Below is a small trained network, with its code and all its weights. Each question gives an input and a target symbol and asks what happens when units are switched off, that is, made to give their printed mean instead of their output.

import numpy as np


def w(rows, s, z=0):
    codes = np.array(rows[::2]) - 128.0
    scale = np.full(codes.shape[1], s)
    scale[-1] = z or s
    return codes * scale


def norm(h):
    return h / np.sqrt((h * h).mean(-1, keepdims=True) + 1e-5)


def f(y):
    return np.maximum(y, 0)


def softmax(a):
    e = np.exp(a - a.max(-1, keepdims=True))
    return e / e.sum(-1, keepdims=True)


def log_softmax(a):
    a = a - a.max(-1, keepdims=True)
    return a - np.log(np.exp(a).sum(-1, keepdims=True))


def net(x, mask):
    ids = ['βγηθπσ'.index(c) for c in x.split()]
    T = len(ids)
    res = E[ids] + P[:T]
    u = 0
    for l in range(2):
        q, k, v = (norm(res) @ M[l].T for M in (Q, K, V))
        z = softmax(np.where(np.tri(T) > 0, q @ k.T / 4**0.5, -1e9)) @ v
        res = res + np.where(mask[u], z, O[l][:, -1]) @ O[l][:, :-1]
        u += 1
        y = f(norm(res) @ A[l][:, :-1].T + A[l][:, -1])
        res = res + np.where(mask[u : u + 16], y, B[l][:, -1]) @ B[l][:, :-1]
        u += 16
    return log_softmax(norm(res)[-1] @ U[:, :-1].T + U[:, -1])


Q, K, V, O, A, B = {}, {}, {}, {}, {}, {}
E = w([
[93,85,13],'β',
[129,213,189],'γ',
[48,182,126],'η',
[7,147,147],'θ',
[104,85,138],'π',
[131,88,127],'σ',
],0.012)
P = w([
[166,168,163],'0',
[161,172,55],'1',
[189,116,251],'2',
[42,3,216],'3',
[186,151,69],'4',
[131,114,226],'5',
[77,3,217],'6',
[187,156,78],'7',
],0.0073)
Q[0] = w([
[119,183,142],'L0H0',
[155,113,228],'L0H0',
[110,68,177],'L0H0',
[254,113,178],'L0H0',
],0.0099)
K[0] = w([
[216,159,195],'L0H0',
[154,128,169],'L0H0',
[5,217,2],'L0H0',
[164,214,101],'L0H0',
],0.0095)
V[0] = w([
[2,232,68],'L0H0',
[223,177,208],'L0H0',
[104,176,127],'L0H0',
[186,198,111],'L0H0',
],0.0062)
O[0] = w([
[81,198,87,254],'L0H0',
[178,131,79,52],'L0H0',
[57,71,190,158],'L0H0',
[88,254,127,52],'L0H0',
],0.0072,0.0029)
A[0] = w([
[167,138,5,1],'L0N0',
[118,160,111,144],'L0N1',
[79,105,116,79],'L0N2',
[166,128,133,97],'L0N3',
[128,155,215,75],'L0N4',
[177,114,123,104],'L0N5',
[209,184,118,141],'L0N6',
[135,194,62,145],'L0N7',
[170,110,109,141],'L0N8',
[151,145,140,95],'L0N9',
[86,96,130,116],'L0N10',
[119,153,230,82],'L0N11',
[149,38,161,61],'L0N12',
[79,96,34,88],'L0N13',
[134,86,84,141],'L0N14',
[121,154,107,165],'L0N15',
],0.012,0.0042)
B[0] = w([
[120,189,90,187],'L0N0',
[114,122,99,172],'L0N1',
[124,85,96,228],'L0N2',
[187,140,136,141],'L0N3',
[204,54,135,209],'L0N4',
[186,132,157,152],'L0N5',
[102,3,85,179],'L0N6',
[115,151,108,200],'L0N7',
[107,171,228,164],'L0N8',
[140,139,93,136],'L0N9',
[139,137,87,250],'L0N10',
[147,79,185,245],'L0N11',
[72,148,93,196],'L0N12',
[248,45,96,253],'L0N13',
[134,103,197,195],'L0N14',
[49,225,82,177],'L0N15',
],0.0052,0.0042)
Q[1] = w([
[195,152,93],'L1H0',
[197,83,109],'L1H0',
[5,94,45],'L1H0',
[144,68,181],'L1H0',
],0.011)
K[1] = w([
[50,44,205],'L1H0',
[212,86,102],'L1H0',
[18,212,225],'L1H0',
[241,174,254],'L1H0',
],0.0057)
V[1] = w([
[96,161,57],'L1H0',
[67,112,187],'L1H0',
[215,225,218],'L1H0',
[140,179,255],'L1H0',
],0.0063)
O[1] = w([
[171,66,254,80],'L1H0',
[146,181,126,252],'L1H0',
[171,167,170,8],'L1H0',
[109,125,158,160],'L1H0',
],0.0088,0.0014)
A[1] = w([
[130,179,124,83],'L1N0',
[115,128,5,114],'L1N1',
[42,116,126,119],'L1N2',
[206,158,114,114],'L1N3',
[196,143,193,255],'L1N4',
[106,20,159,115],'L1N5',
[187,47,77,184],'L1N6',
[128,130,218,132],'L1N7',
[203,147,126,131],'L1N8',
[75,160,65,141],'L1N9',
[155,193,121,106],'L1N10',
[61,155,184,195],'L1N11',
[82,174,223,153],'L1N12',
[195,223,74,148],'L1N13',
[137,103,65,61],'L1N14',
[82,155,69,154],'L1N15',
],0.012,0.0048)
B[1] = w([
[120,123,62,134],'L1N0',
[176,253,205,231],'L1N1',
[88,161,152,228],'L1N2',
[54,192,88,156],'L1N3',
[104,76,51,190],'L1N4',
[191,209,100,255],'L1N5',
[117,112,201,253],'L1N6',
[227,170,176,192],'L1N7',
[53,187,97,157],'L1N8',
[132,106,28,197],'L1N9',
[151,25,193,138],'L1N10',
[174,103,120,243],'L1N11',
[233,74,179,221],'L1N12',
[64,137,201,171],'L1N13',
[77,138,219,173],'L1N14',
[117,63,59,197],'L1N15',
],0.0061,0.007)
U = w([
[212,133,95,252],'β',
[179,204,185,122],'γ',
[80,247,235,130],'η',
[83,45,169,60],'θ',
[43,187,16,138],'π',
[118,50,17,71],'σ',
],0.011,0.0027)

Each question gives the input, a string of symbols that net reads in full, and the target symbol t.
The units are the heads (4 rows each of Q, K, V and O) and the neurons (one row each of A and B). Each row of codes is followed by its name. A weight is (code - 128) times the scale printed after its matrix; where a second scale follows, it is the last column's (O, A, B and U).
mask holds one flag per unit, layer by layer, with each layer's heads first. A switched-off unit (its flag False) gives its mean, the last column of its rows in O or B, instead of its output. The means were averaged over made-up inputs and are rounded, as every weight is.
A unit's drop is (log p(t) with every unit on - log p(t) with that unit switched off) / (log p(t) with every unit on - log p(t) with every unit switched off).
The circuit of an input: a set's keep is (log p(t) with only the set's units on - log p(t) with every unit switched off) / (log p(t) with every unit on - log p(t) with every unit switched off). Starting from the 12 units with the biggest drops (on a tie, the unit counted first), units are removed one at a time, each time the one whose removal leaves the highest keep (on an exact tie, the one counted first), for as long as the keep stays at least 0.8.
units of the circuit, in order: the units of the circuit, biggest drop first
unit that matters most: the unit with the biggest drop
top k neurons: the k neurons with the biggest drops, biggest first
top k neurons in layer l: the k neurons of layer l with the biggest drops, biggest first
drop when u is switched off: that unit's drop, to one decimal
input η θ γ θ θ, target π: top neuron in layer 0 => (L0N13)
input σ θ β θ θ θ π, target σ: units of the circuit, in order => (L1H0; L1N1)
input σ β θ θ η β σ, target σ: units of the circuit, in order => (L1N1; L1H0)
input γ θ γ π, target γ: units of the circuit, in order => (L1H0; L1N5)
input β σ π θ θ θ σ π, target η: top 2 neurons in layer 1 => (L1N6; L1N1)
input θ θ γ, target β: units of the circuit, in order => (L1N4; L1N1)
input σ π σ θ, target σ: units of the circuit, in order => (L1H0; L1N1; L1N6)
input β θ γ θ η β, target γ: top 2 neurons => (L0N13; L1N1)
input π β π θ, target π: units of the circuit, in order => (L1H0; L1N6)
input σ θ σ η, target σ: units of the circuit, in order => (L1N1; L1N6)
input σ θ γ, target β: top 3 neurons => (L1N4; L1N1; L0N6)
input σ β γ σ, target σ: top 2 neurons in layer 0 => (L0N12; L0N13)
input θ π θ θ θ η θ γ, target π: top 3 neurons => (L1N9; L0N13; L1N15)
input π θ θ θ γ β σ, target π: top 2 neurons in layer 1 => (L1N12; L1N5)
input θ β θ σ θ θ, target γ: unit that matters most => L1N12
input θ β γ θ θ η, target β: top 2 neurons => (L1N12; L1N11)
input σ σ θ η θ θ θ, target σ: top 2 neurons => (L1N1; L1N6)
input σ θ π π θ σ σ π, target η: top 3 neurons => (L1N1; L1N6; L1N14)
input θ θ σ θ η, target η: top 3 neurons => (L1N1; L0N6; L1N13)
input β θ η θ σ, target η: unit that matters most => L1N6
input π η θ θ σ γ π, target π: top 2 neurons => (L0N13; L0N12)
input π π η π, target π: top 2 neurons => (L0N12; L1N12)
input σ θ θ η θ θ, target θ: top 2 neurons => (L1N1; L0N13)
input β σ θ θ π η θ η, target π: drop when L1N15 is switched off => 0.2
